Here is a tiny trained network, its code and every weight. The questions are about switching its units off for an input and a class, where a switched-off unit gives its printed mean instead of its output.

import numpy as np


def w(rows, s, z=0):
    codes = np.array(rows[::2]) - 128.0
    scale = np.full(codes.shape[1], s)
    scale[-1] = z or s
    return codes * scale


def f(y):
    return np.maximum(y, 0)


def log_softmax(a):
    a = a - a.max(-1, keepdims=True)
    return a - np.log(np.exp(a).sum(-1, keepdims=True))


def net(x, mask):
    res = np.array(x, float).reshape(1, 8) / 4 @ E
    y = f(res @ A[0][:, :-1].T + A[0][:, -1])
    res = res + np.where(mask, y, B[0][:, -1]) @ B[0][:, :-1]
    return log_softmax(res[-1] @ U[:, :-1].T + U[:, -1])


A, B = {}, {}
E = w([
[199,21,174,161,63,112],'x0',
[93,116,249,113,172,161],'x1',
[186,207,152,165,83,237],'x2',
[129,129,125,129,130,128],'x3',
[129,131,126,128,127,128],'x4',
[130,96,95,254,212,153],'x5',
[130,127,128,129,126,128],'x6',
[166,70,76,55,180,216],'x7',
],0.0073)
A[0] = w([
[161,90,150,144,88,126,46],'neuron 0',
[99,151,150,157,96,97,21],'neuron 1',
[98,177,106,107,157,132,7],'neuron 2',
[146,68,147,136,85,138,71],'neuron 3',
[179,75,159,134,78,124,43],'neuron 4',
[124,114,117,179,160,138,15],'neuron 5',
[106,161,152,167,101,85,10],'neuron 6',
[154,157,123,148,121,154,237],'neuron 7',
[121,113,119,164,151,142,24],'neuron 8',
[125,91,109,99,130,172,49],'neuron 9',
[170,82,153,148,105,124,31],'neuron 10',
[112,139,128,69,98,132,66],'neuron 11',
[158,94,104,68,180,167,56],'neuron 12',
[117,120,184,122,147,147,217],'neuron 13',
[165,176,134,156,96,186,1],'neuron 14',
[127,139,133,83,90,114,31],'neuron 15',
[95,186,115,105,137,148,73],'neuron 16',
[167,111,55,142,100,97,81],'neuron 17',
[156,132,83,143,112,100,202],'neuron 18',
[142,146,121,95,100,104,139],'neuron 19',
[109,95,247,120,189,146,54],'neuron 20',
[149,85,103,92,142,164,88],'neuron 21',
[114,150,147,148,113,98,47],'neuron 22',
[118,108,119,185,192,116,60],'neuron 23',
[96,183,119,110,165,135,10],'neuron 24',
[102,102,126,125,146,79,54],'neuron 25',
[137,101,104,88,149,177,23],'neuron 26',
[90,90,121,111,141,89,30],'neuron 27',
[114,145,121,122,137,131,81],'neuron 28',
[103,148,140,163,102,75,54],'neuron 29',
[126,142,138,79,97,120,19],'neuron 30',
[179,88,156,141,100,125,38],'neuron 31',
[159,98,98,89,167,146,194],'neuron 32',
[114,135,141,86,95,130,45],'neuron 33',
[121,129,159,94,115,115,111],'neuron 34',
[118,93,108,118,173,52,58],'neuron 35',
[162,130,71,130,101,107,39],'neuron 36',
[158,168,140,162,86,188,25],'neuron 37',
[87,75,112,107,147,83,45],'neuron 38',
[131,147,147,60,98,120,21],'neuron 39',
[129,146,141,65,92,97,42],'neuron 40',
[129,125,119,186,169,145,19],'neuron 41',
[121,132,123,176,184,130,67],'neuron 42',
[98,180,114,106,165,156,68],'neuron 43',
[120,156,119,122,146,129,73],'neuron 44',
],0.013,0.0088)
B[0] = w([
[130,149,80,148,213,84,158],'neuron 0',
[174,176,162,202,143,129,147],'neuron 1',
[149,121,64,127,206,82,150],'neuron 2',
[106,145,68,136,210,44,173],'neuron 3',
[133,139,50,153,223,54,179],'neuron 4',
[197,60,69,158,89,174,147],'neuron 5',
[205,218,195,241,114,93,154],'neuron 6',
[74,43,192,70,127,98,255],'neuron 7',
[160,90,94,151,117,153,137],'neuron 8',
[149,194,177,192,118,106,149],'neuron 9',
[123,142,69,116,198,73,156],'neuron 10',
[184,55,108,175,126,140,171],'neuron 11',
[158,200,196,224,86,79,188],'neuron 12',
[40,127,76,91,60,143,245],'neuron 13',
[224,118,214,11,202,179,165],'neuron 14',
[166,66,97,167,107,174,151],'neuron 15',
[124,110,96,137,199,63,176],'neuron 16',
[93,236,69,80,89,203,190],'neuron 17',
[27,137,123,80,75,171,238],'neuron 18',
[126,72,133,151,127,147,190],'neuron 19',
[97,255,30,87,72,218,208],'neuron 20',
[125,174,176,189,101,93,178],'neuron 21',
[161,157,146,175,121,124,143],'neuron 22',
[190,54,89,150,98,174,190],'neuron 23',
[138,146,63,148,195,70,154],'neuron 24',
[164,148,172,94,154,145,163],'neuron 25',
[202,218,190,234,119,95,153],'neuron 26',
[196,151,175,59,173,182,157],'neuron 27',
[131,124,109,133,155,115,135],'neuron 28',
[139,184,184,210,105,127,171],'neuron 29',
[197,40,90,177,91,181,146],'neuron 30',
[117,137,62,137,221,66,160],'neuron 31',
[77,128,191,169,89,96,244],'neuron 32',
[178,80,84,175,119,177,149],'neuron 33',
[137,82,82,146,112,158,170],'neuron 34',
[178,111,188,32,181,164,197],'neuron 35',
[141,214,73,112,102,166,152],'neuron 36',
[195,128,185,32,183,145,174],'neuron 37',
[207,157,223,37,193,168,180],'neuron 38',
[206,65,72,190,108,175,164],'neuron 39',
[197,55,103,161,100,168,175],'neuron 40',
[219,37,84,146,91,187,156],'neuron 41',
[195,53,95,165,87,148,175],'neuron 42',
[116,103,66,142,190,47,182],'neuron 43',
[128,120,109,121,148,102,139],'neuron 44',
],0.0071,0.0076)
U = w([
[216,26,68,186,87,181,69],'0',
[204,141,225,16,206,156,74],'1',
[112,150,34,159,237,16,71],'2',
[150,222,221,254,71,80,71],'3',
[68,96,139,117,98,125,254],'4',
[78,230,33,79,59,210,41],'5',
[77,79,151,121,101,100,247],'6',
[76,77,147,111,99,104,231],'7',
],0.0082,0.012)

Each question gives the input, the list of numbers given to net, and the class t.
The units are the neurons (one row each of A and B). Each row of codes is followed by its name. A weight is (code - 128) times the scale printed after its matrix; where a second scale follows, it is the last column's (A, B and U).
mask holds one flag per neuron, in row order. A switched-off neuron (its flag False) gives its mean, the last column of its row in B, instead of its output. The means were averaged over made-up inputs and are rounded, as every weight is.
A unit's drop is (log p(t) with every unit on - log p(t) with that unit switched off) / (log p(t) with every unit on - log p(t) with every unit switched off).
The circuit of an input: a set's keep is (log p(t) with only the set's units on - log p(t) with every unit switched off) / (log p(t) with every unit on - log p(t) with every unit switched off). Starting from the 12 units with the biggest drops (on a tie, the unit counted first), units are removed one at a time, each time the one whose removal leaves the highest keep (on an exact tie, the one counted first), for as long as the keep stays at least 0.8.
circuit, biggest first: the units of the circuit, biggest drop first
most important unit: the unit with the biggest drop
k most important neurons: the k neurons with the biggest drops, biggest first
drop of u: that unit's drop, to one decimal
input [2,-4,-7,5,4,-8,4,8], class 0: circuit, biggest first : [neuron 40; neuron 39]
input [-4,-8,2,-3,-2,2,2,-8], class 3: circuit, biggest first : [neuron 6]
input [3,-8,-1,6,-1,-6,-6,3], class 5: 3 most important neurons : [neuron 17; neuron 36; neuron 18]
input [1,-8,-8,4,-7,7,-7,-7], class 1: circuit, biggest first : [neuron 35; neuron 38]
input [5,6,4,6,3,-6,-6,1], class 0: 2 most important neurons : [neuron 39; neuron 18]
input [7,-4,-4,-2,6,-5,-1,6], class 2: 2 most important neurons : [neuron 4; neuron 3]
input [0,-7,2,-1,-1,2,4,3], class 5: 3 most important neurons : [neuron 17; neuron 36; neuron 18]
input [8,-8,-1,-1,-7,-5,-1,-1], class 2: circuit, biggest first : [neuron 4; neuron 3]
input [0,3,7,-6,-8,8,2,-3], class 0: 2 most important neurons : [neuron 41; neuron 42]
input [6,-2,1,-6,-4,-5,6,4], class 2: circuit, biggest first : [neuron 4; neuron 3; neuron 31]
input [-5,1,1,1,6,4,3,6], class 3: circuit, biggest first : [neuron 12; neuron 26; neuron 32]
input [-6,-4,-7,4,-2,7,5,-3], class 0: circuit, biggest first : [neuron 23; neuron 42]
input [0,4,8,8,-5,5,6,4], class 1: 2 most important neurons : [neuron 14; neuron 37]
input [6,7,-1,-5,-6,-4,-5,-7], class 3: 4 most important neurons : [neuron 6; neuron 29; neuron 1; neuron 18]
input [0,8,-8,-3,6,4,4,6], class 1: circuit, biggest first : [neuron 38]
input [-4,-6,5,-6,2,0,3,5], class 4: circuit, biggest first : [neuron 7; neuron 32]
input [-6,5,-7,-2,-5,2,2,-1], class 1: circuit, biggest first : [neuron 38; neuron 35]
input [-4,6,3,2,6,-8,-7,8], class 0: 2 most important neurons : [neuron 39; neuron 11]
input [-6,8,2,4,-4,6,-7,-2], class 5: 2 most important neurons : [neuron 20; neuron 13]
input [1,0,8,3,0,1,-1,-2], class 1: circuit, biggest first : [neuron 14]
input [-7,-1,1,-8,-4,8,0,6], class 0: 4 most important neurons : [neuron 41; neuron 42; neuron 23; neuron 5]
input [-6,4,2,-3,4,-5,1,7], class 3: 2 most important neurons : [neuron 12; neuron 26]
input [-1,0,7,-6,-3,-6,-4,1], class 1: 2 most important neurons : [neuron 14; neuron 37]
input [-7,6,-6,-8,-3,-7,1,-8], class 3: 2 most important neurons : [neuron 6; neuron 29]
input [0,-2,6,3,-5,6,-8,8], class 3: 2 most important neurons : [neuron 12; neuron 26]
input [-6,7,-3,-1,-6,-6,-7,1], class 5: 3 most important neurons : [neuron 20; neuron 13; neuron 7]
input [-4,-5,-8,0,-1,-7,-2,-3], class 1: most important unit : neuron 38
input [-8,6,1,1,2,-3,-3,-8], class 2: drop of neuron 22 : 0.0
input [8,-7,3,4,-3,-2,2,-6], class 2: drop of neuron 4 : 0.1
input [5,-7,8,-2,-4,-5,-5,5], class 1: drop of neuron 14 : 0.5
